Here is a tiny trained network, its code and every weight. The questions are about switching its units off for an input and a class, where a switched-off unit gives its printed mean instead of its output.

import numpy as np


def w(rows, s, z=0):
    codes = np.array(rows[::2]) - 128.0
    scale = np.full(codes.shape[1], s)
    scale[-1] = z or s
    return codes * scale


def f(y):
    return y / 2 * (1 + np.tanh(0.7978845608 * (y + 0.044715 * y**3)))


def log_softmax(a):
    a = a - a.max(-1, keepdims=True)
    return a - np.log(np.exp(a).sum(-1, keepdims=True))


def net(x, mask):
    res = np.array(x, float).reshape(1, 8) / 4 @ E
    y = f(res @ A[0][:, :-1].T + A[0][:, -1])
    res = res + np.where(mask, y, B[0][:, -1]) @ B[0][:, :-1]
    return log_softmax(res[-1] @ U[:, :-1].T + U[:, -1])


A, B = {}, {}
E = w([
[105,91,220,177,157,87,92],'x0',
[14,175,155,95,171,127,172],'x1',
[143,123,143,254,230,203,125],'x2',
[139,23,165,129,137,126,201],'x3',
[35,125,60,70,174,133,94],'x4',
[159,221,150,88,124,64,154],'x5',
[191,183,194,112,192,110,103],'x6',
[233,135,82,62,170,51,173],'x7',
],0.006)
A[0] = w([
[124,135,182,126,97,124,130,151],'n0',
[135,134,125,214,166,180,57,62],'n1',
[132,92,138,70,60,134,199,145],'n2',
[189,102,137,27,79,132,198,245],'n3',
[118,112,147,115,90,126,154,21],'n4',
[99,107,163,193,121,166,148,116],'n5',
[95,127,86,129,154,94,96,116],'n6',
[170,239,181,158,16,123,129,230],'n7',
[91,149,151,80,104,183,125,121],'n8',
[191,93,110,179,147,126,104,195],'n9',
[205,106,232,161,195,56,198,217],'n10',
[116,128,164,88,90,156,153,93],'n11',
[82,159,142,88,100,176,155,194],'n12',
[218,155,111,105,158,151,8,211],'n13',
[160,97,181,216,131,209,143,252],'n14',
[100,157,86,126,177,174,228,165],'n15',
[98,150,71,126,167,149,189,118],'n16',
],0.012,0.0027)
B[0] = w([
[100,122,114,134,142,142,121,150],'n0',
[158,98,133,138,52,112,171,196],'n1',
[151,154,80,114,113,57,180,179],'n2',
[176,98,49,121,126,150,176,210],'n3',
[110,120,108,110,86,110,150,132],'n4',
[123,113,187,173,74,110,131,178],'n5',
[78,135,129,102,154,86,151,144],'n6',
[161,146,134,83,242,195,107,215],'n7',
[111,128,159,91,114,81,98,154],'n8',
[110,174,177,168,142,167,133,190],'n9',
[106,181,101,9,227,160,41,244],'n10',
[106,143,110,109,93,99,108,141],'n11',
[91,87,140,125,142,115,82,167],'n12',
[188,119,85,124,161,146,208,214],'n13',
[90,120,198,235,94,147,92,231],'n14',
[148,160,155,98,177,171,85,167],'n15',
[139,154,166,97,161,137,90,155],'n16',
],0.014,0.011)
U = w([
[81,120,81,137,91,57,172,11],'0',
[125,119,155,245,89,142,176,1],'1',
[168,170,75,116,190,145,173,240],'2',
[81,160,164,152,168,145,94,168],'3',
],0.011,0.0017)

Each question gives the input, the list of numbers given to net, and the class t.
The units are the neurons (one row each of A and B). Each row of codes is followed by its name. A weight is (code - 128) times the scale printed after its matrix; where a second scale follows, it is the last column's (A, B and U).
mask holds one flag per neuron, in row order. A switched-off neuron (its flag False) gives its mean, the last column of its row in B, instead of its output. The means were averaged over made-up inputs and are rounded, as every weight is.
A unit's drop is (log p(t) with every unit on - log p(t) with that unit switched off) / (log p(t) with every unit on - log p(t) with every unit switched off).
The circuit of an input: a set's keep is (log p(t) with only the set's units on - log p(t) with every unit switched off) / (log p(t) with every unit on - log p(t) with every unit switched off). Starting from the 12 units with the biggest drops (on a tie, the unit counted first), units are removed one at a time, each time the one whose removal leaves the highest keep (on an exact tie, the one counted first), for as long as the keep stays at least 0.8.
circuit, biggest first: the units of the circuit, biggest drop first
most important unit: the unit with the biggest drop
k most important neurons: the k neurons with the biggest drops, biggest first
drop when u is switched off: that unit's drop, to one decimal
input [-1,-2,-3,3,6,-2,-2,-6], class 0: circuit, biggest first -> (n10 n7 n14)
input [8,-3,4,6,4,-5,0,1], class 1: circuit, biggest first -> (n14)
input [8,1,7,4,1,2,1,-5], class 1: 3 most important neurons -> (n1 n14 n5)
input [6,-5,7,8,-1,2,-8,0], class 1: 4 most important neurons -> (n14 n5 n7 n1)
input [-5,8,8,-6,-3,-8,-7,1], class 1: 2 most important neurons -> (n10 n1)
input [0,1,-3,-1,0,-7,-8,3], class 0: 3 most important neurons -> (n7 n10 n13)
input [4,4,-4,-6,7,-2,-3,4], class 0: 4 most important neurons -> (n10 n7 n14 n9)
input [-8,2,-1,4,8,-3,-8,-3], class 3: 4 most important neurons -> (n15 n16 n13 n12)
input [-2,7,6,-1,0,-1,1,6], class 3: 2 most important neurons -> (n3 n13)
input [-3,8,8,1,6,8,4,2], class 3: 2 most important neurons -> (n13 n3)
input [8,-8,-7,-8,1,-8,7,-2], class 2: 2 most important neurons -> (n13 n14)
input [-4,7,4,-4,1,2,-6,8], class 3: 2 most important neurons -> (n13 n16)
input [2,4,8,-1,8,-3,-3,6], class 3: drop when n13 is switched off -> 0.5
input [4,1,8,-2,-8,6,-3,1], class 3: drop when n10 is switched off -> 1.0
input [0,1,8,-2,-2,-7,-2,6], class 1: most important unit -> n1
input [2,6,5,3,-5,-5,4,5], class 3: drop when n10 is switched off -> 0.3
input [4,2,-6,4,7,-7,-7,3], class 0: drop when n9 is switched off -> 0.0
